Below is a small trained network, with its code and all its weights. Each question gives an input and a class and asks what happens when units are switched off, that is, made to give their printed mean instead of their output.

import numpy as np


def w(rows, s, z=0):
    codes = np.array(rows[::2]) - 128.0
    scale = np.full(codes.shape[1], s)
    scale[-1] = z or s
    return codes * scale


def norm(h):
    return h / np.sqrt((h * h).mean(-1, keepdims=True) + 1e-5)


def f(y):
    return np.maximum(y, 0)


def log_softmax(a):
    a = a - a.max(-1, keepdims=True)
    return a - np.log(np.exp(a).sum(-1, keepdims=True))


def net(x, mask):
    res = np.array(x, float).reshape(1, 8) / 4 @ E
    u = 0
    for l in range(3):
        y = f(norm(res) @ A[l][:, :-1].T + A[l][:, -1])
        res = res + np.where(mask[u : u + 11], y, B[l][:, -1]) @ B[l][:, :-1]
        u += 11
    return log_softmax(norm(res)[-1] @ U[:, :-1].T + U[:, -1])


A, B = {}, {}
E = w([
[135,62,151,254,155,96,66,56,164],'x0',
[85,67,134,106,126,31,102,143,87],'x1',
[244,123,51,87,116,108,65,146,176],'x2',
[146,104,177,199,215,150,146,139,184],'x3',
[207,49,62,192,194,189,146,121,111],'x4',
[172,185,139,151,164,138,200,96,130],'x5',
[83,148,74,160,117,169,95,59,162],'x6',
[126,76,189,158,69,125,203,158,140],'x7',
],0.0069)
A[0] = w([
[142,157,106,168,82,177,118,62,135,38],'0.n0',
[141,144,52,183,186,186,127,66,131,96],'0.n1',
[149,53,119,134,134,166,158,141,212,4],'0.n2',
[167,174,49,123,107,144,155,193,142,15],'0.n3',
[102,122,203,175,154,104,133,114,156,96],'0.n4',
[224,189,212,126,116,137,147,119,163,163],'0.n5',
[128,135,144,109,254,123,150,197,131,144],'0.n6',
[154,153,56,156,134,133,158,96,135,78],'0.n7',
[130,45,101,190,99,161,119,190,197,162],'0.n8',
[61,179,120,62,57,97,125,140,187,193],'0.n9',
[152,118,160,113,131,101,154,227,116,75],'0.n10',
],0.0084,0.0025)
B[0] = w([
[125,148,159,155,194,142,169,153,96,185],'0.n0',
[132,201,113,185,98,233,99,40,135,241],'0.n1',
[159,117,111,123,124,145,48,172,75,163],'0.n2',
[72,66,123,63,160,129,119,84,33,190],'0.n3',
[60,154,81,156,115,61,90,147,108,190],'0.n4',
[183,63,99,157,108,159,121,152,159,204],'0.n5',
[104,109,112,173,210,140,122,168,163,202],'0.n6',
[148,115,139,149,119,234,104,99,152,185],'0.n7',
[130,113,235,101,66,58,72,143,133,201],'0.n8',
[172,255,127,137,83,52,112,137,146,255],'0.n9',
[119,114,109,194,168,172,178,119,147,191],'0.n10',
],0.0083,0.006)
A[1] = w([
[204,115,101,161,194,80,70,126,197,52],'1.n0',
[115,83,135,57,130,211,112,89,90,58],'1.n1',
[3,147,174,247,134,2,116,77,154,217],'1.n2',
[172,185,166,135,173,95,62,152,31,159],'1.n3',
[125,197,144,196,110,164,140,132,153,224],'1.n4',
[151,177,102,189,172,202,66,53,133,92],'1.n5',
[155,165,145,79,32,157,43,96,183,154],'1.n6',
[120,134,197,180,61,157,246,151,88,93],'1.n7',
[91,125,200,220,168,97,102,83,48,141],'1.n8',
[47,58,156,95,116,107,36,158,178,130],'1.n9',
[117,145,107,44,92,93,153,85,143,4],'1.n10',
],0.0076,0.0033)
B[1] = w([
[155,102,139,128,196,87,105,135,185,169],'1.n0',
[164,176,185,208,113,129,196,79,124,153],'1.n1',
[86,60,139,111,57,254,167,134,37,254],'1.n2',
[100,94,88,109,161,109,126,127,141,190],'1.n3',
[168,184,99,66,113,100,119,103,170,219],'1.n4',
[107,138,52,90,96,156,220,93,230,233],'1.n5',
[149,111,144,114,143,41,81,181,103,210],'1.n6',
[218,178,151,168,148,129,86,204,223,167],'1.n7',
[68,119,154,129,96,176,131,178,175,199],'1.n8',
[141,112,161,159,171,99,159,174,82,176],'1.n9',
[115,122,206,161,86,90,56,186,51,147],'1.n10',
],0.0082,0.009)
A[2] = w([
[116,210,183,91,66,112,254,175,129,106],'2.n0',
[182,181,178,144,249,96,209,177,101,87],'2.n1',
[133,23,197,137,173,200,159,136,46,67],'2.n2',
[89,182,80,76,101,100,115,113,100,59],'2.n3',
[96,209,197,122,70,35,119,108,128,50],'2.n4',
[180,143,136,171,76,11,163,174,66,175],'2.n5',
[70,136,137,49,201,99,189,143,19,99],'2.n6',
[210,98,100,184,144,97,98,162,221,81],'2.n7',
[137,80,186,101,68,124,73,139,182,207],'2.n8',
[159,200,106,18,198,149,212,150,128,251],'2.n9',
[183,144,142,127,122,44,80,124,20,52],'2.n10',
],0.0084,0.0028)
B[2] = w([
[234,189,71,159,146,141,70,68,136,228],'2.n0',
[99,64,76,187,179,48,89,96,221,182],'2.n1',
[146,68,201,176,172,97,212,156,131,215],'2.n2',
[172,91,82,65,143,67,85,164,124,190],'2.n3',
[222,120,191,94,144,145,207,143,30,198],'2.n4',
[143,255,113,80,129,189,179,155,124,231],'2.n5',
[132,39,36,154,155,117,88,100,82,193],'2.n6',
[248,170,120,61,201,36,73,91,149,217],'2.n7',
[63,123,228,93,224,121,188,160,74,211],'2.n8',
[54,55,159,168,133,51,92,76,190,254],'2.n9',
[130,191,173,126,39,172,66,130,39,199],'2.n10',
],0.0072,0.0067)
U = w([
[85,141,125,180,85,243,189,79,156,128],'0',
[176,178,176,81,91,86,100,177,28,118],'1',
[101,2,203,193,167,117,148,191,113,180],'2',
[213,147,103,133,178,82,98,91,239,165],'3',
[62,88,48,105,98,66,88,139,107,1],'4',
],0.014,0.0056)

Each question gives the input, the list of numbers given to net, and the class t.
The units are the neurons (one row each of A and B). Each row of codes is followed by its name. A weight is (code - 128) times the scale printed after its matrix; where a second scale follows, it is the last column's (A, B and U).
mask holds one flag per neuron, layer by layer. A switched-off neuron (its flag False) gives its mean, the last column of its row in B, instead of its output. The means were averaged over made-up inputs and are rounded, as every weight is.
A unit's drop is (log p(t) with every unit on - log p(t) with that unit switched off) / (log p(t) with every unit on - log p(t) with every unit switched off).
The circuit of an input: a set's keep is (log p(t) with only the set's units on - log p(t) with every unit switched off) / (log p(t) with every unit on - log p(t) with every unit switched off). Starting from the 12 units with the biggest drops (on a tie, the unit counted first), units are removed one at a time, each time the one whose removal leaves the highest keep (on an exact tie, the one counted first), for as long as the keep stays at least 0.8.
units of the circuit, in order: the units of the circuit, biggest drop first
k most important neurons: the k neurons with the biggest drops, biggest first
top k neurons in layer l: the k neurons of layer l with the biggest drops, biggest first
input [-6,1,-5,-6,0,7,3,6], class 3: top neuron in layer 2 -> 2.n0
input [4,2,-6,-2,-4,1,-7,-6], class 2: units of the circuit, in order -> 1.n2; 2.n2
input [4,0,-7,-7,-5,-3,6,-6], class 1: units of the circuit, in order -> 0.n9; 2.n4
input [3,6,3,-3,-4,8,-7,3], class 3: top 4 neurons in layer 0 -> 0.n10; 0.n5; 0.n8; 0.n3
input [-1,-4,-5,-1,8,2,-7,-8], class 0: 3 most important neurons -> 0.n1; 0.n9; 1.n6
input [0,-7,-2,-2,8,6,-5,-3], class 0: 2 most important neurons -> 0.n1; 0.n9
input [-7,-5,6,3,7,-6,-5,-3], class 2: 2 most important neurons -> 0.n3; 0.n9
input [7,1,-7,-7,-6,7,-4,1], class 0: 4 most important neurons -> 1.n2; 0.n8; 1.n6; 1.n8
input [-7,2,1,5,0,-2,2,-4], class 4: units of the circuit, in order -> 0.n3; 2.n6
input [2,7,3,7,-3,7,-3,-1], class 2: 2 most important neurons -> 1.n2; 0.n4
input [-2,-1,3,-2,1,-2,-7,4], class 3: 2 most important neurons -> 1.n2; 0.n10
input [3,6,7,0,8,-5,-3,6], class 1: 2 most important neurons -> 1.n2; 0.n8
input [2,0,2,2,7,-6,8,6], class 2: 2 most important neurons -> 0.n8; 2.n8
input [-5,-5,-8,4,8,-3,-8,-5], class 3: units of the circuit, in order -> 1.n2
input [-6,-4,5,2,-7,2,5,8], class 1: 3 most important neurons -> 1.n5; 0.n3; 1.n10
input [-1,-8,-4,-3,6,5,-7,6], class 3: 2 most important neurons -> 1.n2; 1.n7
input [4,0,8,-5,-6,5,-3,-8], class 1: top 3 neurons in layer 0 -> 0.n1; 0.n6; 0.n10
input [8,-7,6,1,-5,-8,4,2], class 1: 2 most important neurons -> 0.n8; 1.n6
input [-8,-1,2,-2,4,0,-3,5], class 3: 3 most important neurons -> 1.n2; 1.n7; 2.n0
input [2,-3,-1,-1,-5,-8,-1,7], class 1: units of the circuit, in order -> 0.n9
input [-3,7,1,5,-6,-4,-6,-8], class 4: top 3 neurons in layer 0 -> 0.n9; 0.n8; 0.n3
input [-2,1,-1,1,7,1,7,-1], class 0: top 2 neurons in layer 0 -> 0.n9; 0.n1
input [-6,-3,-3,-4,-1,-6,-7,8], class 3: top 2 neurons in layer 1 -> 1.n7; 1.n2
